(in the rows, 128 means zero)
Each row is followed by its class. Each block has new classes.
[122 112 131 170 150  99 105 133  86 115 119 122 187 121 147 189 135 116
  74 137 129 152 197 102 115 116 141 118 120 167]
(62)
[ 98 101 120 108  99  86 107 132  75 151 113 133 173 134 135 157 130 128
  52 117 104 129 119 140 133 137 141 124 163 118]
(62)
[103 151 139 147 145 104 133 132 107 142 104 113 209 137 155 176 129 121
  71 144 128 155 203 107 132 174 133 100 140 171]
(62)
[132 131 157 108 124 111 129 146 123 117 115 125 111 110 120 111 114 153
 130 142 125 143 132 117 143 168 139 131  92 168]
(62)
[ 93 159 108 140 138  71 100 121 157 145 174 131 157 131 147 155 117 118
 118 126 131 143 167  89 124 130 114 128 176 146]
(64)
[103 106 102 143 158  55 138 121  72 162 133 104 163 112 179 172 133 114
  90 128 122 150 206 106 133 158 111 138 145 155]
(63)
[ 95 117  87 131 121  63 130 139 127 146 139 137 146 137 156 162 120 114
 117 161 142 162 154 122 125 147 100 134 163 149]
(59)
[115 127 115 110 121  71 147 121 153 161 185 127 137 125 150 151 108 128
 162 108 125 161 121 140 108 128 124 133 160 131]
(59)
[ 90 107 100 149 146  57 127 128  89 174 128 130 162 124 167 177 118 134
  84 136 111 159 208  83 118 152 105 132 139 166]
(63)
[166 145 142 105 118 113 115 125 116 122 119 145 132 116 111 159 146  79
 113 131  95 128  92 161 122 111 150 132 138 131]
(62)
[145 122 159 138 115 103 104 123  75 122 113 124 175 123 128 156 127 134
 111 128 109 129 142 127 138 118 144 126 112 151]
(62)
[ 74 103  64 137 115  23 122 127  85 153 127 135 166 126 182 187 112 125
  69 103 123 174 172 108 123 157 110 123 127 175]
(63)
[127 121 102 134  96  87 105 125  85 138 129 146 139 128 137 130 121 120
  75 128 101 114 103 139 128 132 135 127 119 125]
(62)
[ 90 124 101 171 109 130 136 132 140 145 132 135 177 130 168 174 147  43
 122 114 133 170 115 125 131 115  98 133 173 141]
(59)
[100 115 116 123 127 125 159 133 112 156 153 138 147  99 155 155 137 104
 120 117 130 175 140 142 128 147 116 122 149 162]
(63)
[ 62 118 122 140 123 110 138 124 124 144 132 135 182 139 154 155 103 140
  93 120 131 119 171  93 121 147 115 128 138 130]
(64)
[ 82 112 152 136 124  95 130 108 136 153 106 134 190 134 149 168  87 121
  98 130 134 112 122 117 127 146 150 124 157 122]
(63)
[109 111 122 127 112  89 114 126  65 141 104 136 172 135 120 163 105 113
  41 129  99 154 127 123 139 133 114 124 104 144]
(62)
[ 95 106  99 122 141  97 126 130 108 142 128 127 146 111 149 141 160 114
 136 118 161 150 165 132 101 102 121 125 151 148]
(59)
[105 137 113 132 130  91 111 126 115 134 133 141 163 133 140 149 123 120
  79 125  91 123 106 131 122 133 117 135 111 131]
(62)
[106 144 118 149 144 111 151 118 158 139 130 140 184 141 168 149 127 101
 102 120 130 133 165 113 115 121 120 127 153 153]
(64)
[ 99 114 117 135 130 119 142 128 151 146 141 128 154 136 148 148 123 121
 118 135 145 136 151 118 138 137 108 136 137 132]
(64)
[183 159 164 131 136 170 144 133 168 152 125 138 117 100 103  52 141  90
 172 137 106  87  99 157 122 133 177 128  96  93]
(62)
[107 136  77 135 122  71 126 125 119 116 126 142 143 135 162 172 173 102
  77 122 109 165 154 112 128 147 107 136 123 147]
(63)
[ 94 109  98 136 123  71 124 125 114 171 132 120 159 122 164 163 125 126
  91 135 117 159 149 116 121 130 116 141 134 138]
(63)
[ 93 134 118 145 158  96 126 123 150 124 136 130 150 119 144 161 102 135
 122 137 140 125 157 106 120 120 108 124 145 137]
(64)
[ 98 114 101 131 139 109 130 125 118 158 139 127 191 132 164 176 150  80
  83 125 128 147 160 116 119 120 103 120 177 141]
(59)
[101 126  80 132 120  65 127 128 109 147 126 127 129 151 147 171 148 107
 124 112 116 158 130 127 128 110 113 136 165 148]
(63)
[ 92  94 163 121 126  90 118 135  59 157 112 133 158 130 134 146  48 158
  67 138 109 117 181 135 129 149 135 131  99 149]
(62)
[ 62 129 121 140 172  81 139 140 134 148 130 117 159 152 154 164 103 158
 108 131 157 142 219 101 129 142 103 136 166 156]
(64)
[ 87 131 114 132 149  69 135 140 158 141 125 137 130 132 140 142  97 163
 134 125 160 137 181 108 111 127 126 119 145 140]
(64)
[137 143 101 129 112  92  99 122 124 112 123 135 119 131 123 111 112 152
  95 171 111 122 123 117 128 127 105 127  99 122]
(62)
[ 79 127 113 128 148  69 150 130 124 160 121 127 139 123 162 147 111 141
 135 111 140 129 196 119 138 158 112 130 145 152]
(63)
[ 67  89  91 121  82  69  98 124  59 139 131 130 157 145 158 165 123 167
  22 118 103 138 129 113 131 129 104 135  79 140]
(62)
[105 133 123 151 163 111 136 129 145 129 148 124 172 132 145 155 106 126
 123 130 147 138 184  96 146 130 121 125 167 128]
(64)
[113 134 118 144  66  87 131 117 101 123 102 145 196 114 169 154 111 123
  22 158  96 141 135 115 126 152 132 125  72 148]
(62)
[110 143 112 120 135 111 135 115 164 126 132 145 152 127 156 139 115 134
 110 135 126  95 163 110 135 126 125 129 144 135]
(64)
[ 16  92  61 166 142   4 125 119  98 143 140 125 215 152 201 198  90 136
  32 125 143 166 238  83  95 145  62 119 166 163]
(64)
[103 142 110 130 173  87 125 120 156 144 134 136 101 130 105 113 101 157
 195 117 157 105 164 136 117 103 136 143 150 116]
(64)
[ 78 151 122 138 109 110 144 120 178 108 131 130 161 148 177 150  93 168
 122 142 151 152 171  95 134 153  81 129 148 151]
(64)
[ 28  80  66 151 101   7 126 133  58 169 128 141 234 163 208 218 114 149
   7 110 130 174 231  87 148 143  54 122 130 186]
(63)
[ 79 128 119 127 124  77 126 115 152 142 127 133 156 133 155 189 104 130
 100 118 116 127 154 116  88 142 114 135 172 149]
(63)
[ 97 120 108 135 128  90 136 126 150 136 132 136 170 139 159 145  82 159
 112 135 144 124 176 110 124 134 124 126 131 151]
(64)
[ 89 111 107 121 112  93 147 112 101 155 134 147 157 122 170 158 129 127
  85 104 126 150 153 125 127 153  96 128 134 138]
(59)
[142 164 124 139 156 105 135 127 147 157 129 145 136 127 131 127 117 108
 155 154 132 120 149 144 119 131 133 128 155 126]
(64)
[ 90 102 116 128 121  68 123 107 107 146 127 135 185 130 117 153 142 137
 132 118 137 136 135 146 119 108 122 121 135 114]
(59)
[131  83  81 120 115  84 111 115  79 133 120 129 130 125 152 124 120 140
 106 120 117 119 157 118 115 133 125 124  81 132]
(62)
[ 71 124  94 131  99  68 150 118 122 159 135 135 171 128 184 155 114 114
  84 119 131 168 139 147 129 146 103 135 141 150]
(63)
[146 119  89 136 129  65  91 122  65 153 127 122 135 123 133 161 114 117
  61 132  94 146 176 114 119 140 126 122  85 142]
(62)
[ 94 118 120 122 162  61  94 126 151 122 127 119 106 134 124 153  82 165
 151 121 146 136 163 121 122 135 124 133 145 148]
(64)
[ 87  99 118 131 122  71 140 124  86 175 117 151 190 110 145 172 129  97
  80 119 110 142 158 131 126 131 121 126 157 153]
(63)
[ 88 125  92 135  94  89 145 123 119 154 125 140 141 107 166 166 128  97
 103 122 133 157 136 129 119 132 114 118 153 139]
(59)

Each row is followed by its class. Each block has new classes.
[125  69 127 129 107 100 118 155 113  33 150 154 129 128 134 149 100 176
 160 135 201 133 101 129 155 145 146 103 137 160]
M
[100  81 110 111 132 137 121 148 121 131 135 137  96 109 156 154 111 121
 133 160 149 182 135 127 123 176 106 132 125 160]
Q
[109  73 142 134  98 130 130 147 126 110 165 142 105 117 191 186 109 122
 145 112 134 154 116 100 128 152 125 140 140 181]
Q
[129  85  83 142 130 119 120 110 131 153 140 148  97  93 184 132 122 135
 124  70 148 154  98 127 181 127 107 119 120 183]
Q
[132 100 167 119  87 143 131 150 114  75 114 137 167 105 189 148  98 166
 157 107 149 192 110 107 217 147 142 122 134 162]
B
[123  90 128 139 119 151 146 142 146 127 152 142 110 102 170 165 119 124
 137 128 133 156 143  95 113 128 130 123 153 166]
B
[110  55 154  83 116 115 131 131 120 110  89 121 118 104 179 143 138 110
 150 125 135 165  93 122 208 173 141 138 112 141]
K
[135  31  83 140 118  67 122 153 170  64 211 139 108 114 226 166  96 125
 130  48 152 180  87  71 130 132  80 120 129 192]
K
[ 97 101  94 148 113  80  91 150 152 139  98 140 134 136 230 143 120  88
  87 146 133 167 103 133 205 140 124 124 132 145]
K
[129  76 140 137 102 105 140 125 146 111 112 152 129 110 197 152 122  95
 120  52 151 168   2 101 210 125 120  75 127 164]
K
[ 89  68 121 152 143 107 124 148 137 121 104 158 101 123 194 147 117 113
 153 202 132 164  66 119 216 148  96 143 108 130]
K
[111  14 185 142  59 119 143 180 157  46 175 202 176 105 219 146 103  96
 139  80 148 178  75 135 198 177  83  86 167 158]
Q
[144  66 114 141  99 111 171 145 144 134 154 129 109 115 204 158 121 111
 139  59 145 161  79  69 188 155 135 100 146 128]
G
[105  98 169 124 111 100 123 144 106  97  95 110  96  84 165 168 111 118
 153 133 140 155 142 128 136 151 117 130 131 123]
Q
[ 98  26  96 189 128  92 132 143 123 108 127 141 104 113 223 129 140 126
 118 121 122 162  80  95 197 148 101 125 144 168]
Q
[118  88 180 151  84 145 155 130 106  60 134 145 125  86 165 191 109 119
 190  49 101 164 131 126 177 166 127 172 138 137]
Q
[115  88 155 150  87 116 134 167 126 120 196 172 108  83 202 158  97 108
 171 137 136 187 112 105 109 145 116 117 129 205]
U
[127  79 146 131  57 124 102 162 108  84 105 134  96  98 199 137  87 135
 128 108 135 186 113 133 190 151  95 137 132 141]
Q
[124  59  97 124 114 104 161 153 117 143 201 152 128 127 185 127  95 103
 138 121 147 187 138 156 208 142 166 143 131 166]
M
[125  57 146 161 193  95 150 148 138  96 121 110  79  95 208 161 121 130
 126  84 152 153  68  68 172 139 126 129 138 162]
Q
[139  16  97 188  74 100 132 161 148  96 207 138 132 107 243 124 116 102
 150  78 134 193  86 108 215 180 149 109 139 200]
M
[116  78  74 144 123  76 124 134 152 123 122 140 100 144 192 157 166 129
 134 109 149 142  83  87 141 156 130 134 135 154]
K
[121  24  87 137  94 102 140 130 142 122 155 160  95 118 177 138  98 129
 147 101 100 202  96  73 186 159  94 107 113 173]
U
[ 92  80 113 148 124 100 127 146 133 139 122 123 127 137 195 112 135 111
 105 123 126 154  82 116 159 135 118 118 126 148]
K
[101  79 104 142 112 137 117 124 121 114 161 154  78 104 179 149 104 135
 162 118 149 165 116 114 165 161 118 130 128 183]
U
[126  61 125 139 110  95 126 137 137 105  96 144 140 113 164 158 145 118
 130 129 156 161  81 136 206 116 107 104 122 143]
K
[123  72 158 129 102 118 155 154 124  72 117 131 125 115 198 137 136 131
 135  88 154 170  74 175 154 145 113 146 147 111]
K
[127  76 102 135 102 116 125 131  96 142 171 129 162 109 177 153 123 119
 128 118 134 163 119 106 136 126 141 129 120 165]
Q
[135  50  85 172 120 131 137 141 112 105 141 155 105 108 183 170 140  83
 133  88 133 205  85  66 157 143 128 138 165 150]
Q
[119 109 155 145  91  98 130 144 136  87 124 158 122 123 214 128 132 115
 148  80 152 168 120 116 199 140 112 138 142 141]
K
[119  54  90 135 109  91 144 152 140 129  91 134 138 124 175 148 128 118
 138 115 133 176  81 108 168 148 145 121 126 143]
K
[122  62 132 108  70 151 136 156 116  73 111 142 136 106 142 134 131  91
 150 112 154 161 104  92 180 147 136 134 141 113]
B
[122  70 153 137 103 119 113 133 122  92 121 151  91 118 208 154 113 132
 170  78 151 157  90 118 177 155 135 132 104 153]
U
[ 85  76 132 147  76 114 150 156 119 129 116 134  93 107 221 149  99  97
 152 108 166 203  71 114 255  91  96 108 129 185]
K
[126  49 139 151  86 115 140 150 118  70 149 210  86  94 211 161 103 133
 140 131 125 184  54  89 189 175 121 100 138 173]
S
[124  40 117 145 112  74 134 142 146 135 169 150  96 117 210 155 124 112
 127  87 129 157  54  76 146 144 154 112 124 190]
K

Each row is followed by its class. Each block has new classes.
[123 134 134 125 129 123 131 130 121 133 130 126 135 135 111 109 140 133
 118 133 125 124 127 127 137 112 123 118 105 121]
Q408
[145 112 137 120 122 137 137 133 130 139 144 127 132 120 125 131 129 124
 128 111 116 135 134 145 120  93 156 148 115 136]
Q946
[140 131 133 135 127 132 126 117 128 139 154 128 152 106 113 116 139 132
 120 119 144 132 119  98 134 114 146 122 137 112]
Q408
[191 135 145 128 128 135 144 132 141 150 140 128 143 122  93 116 127 104
 133 124 106 130 173 127 112 116 130 126 154 135]
Q665
[117 128 138 122 129 133 137 148 125 130 106 131 121 151  88 108 145 111
 110 120 115 129 116 155 133  93 133 148 105 128]
Q393
[115 119 112 128 130 131 108 124 137 127 127 133 117 111 142 170 132 140
 134 122 171 136 103 110 120 132 141 147 131 118]
Q393
[ 77 146  65 128 125 112 134 129 112 107 113 132 137 151 152 111 113 105
 140 130 124 112  87 173 163 158 104 101 141 129]
Q393
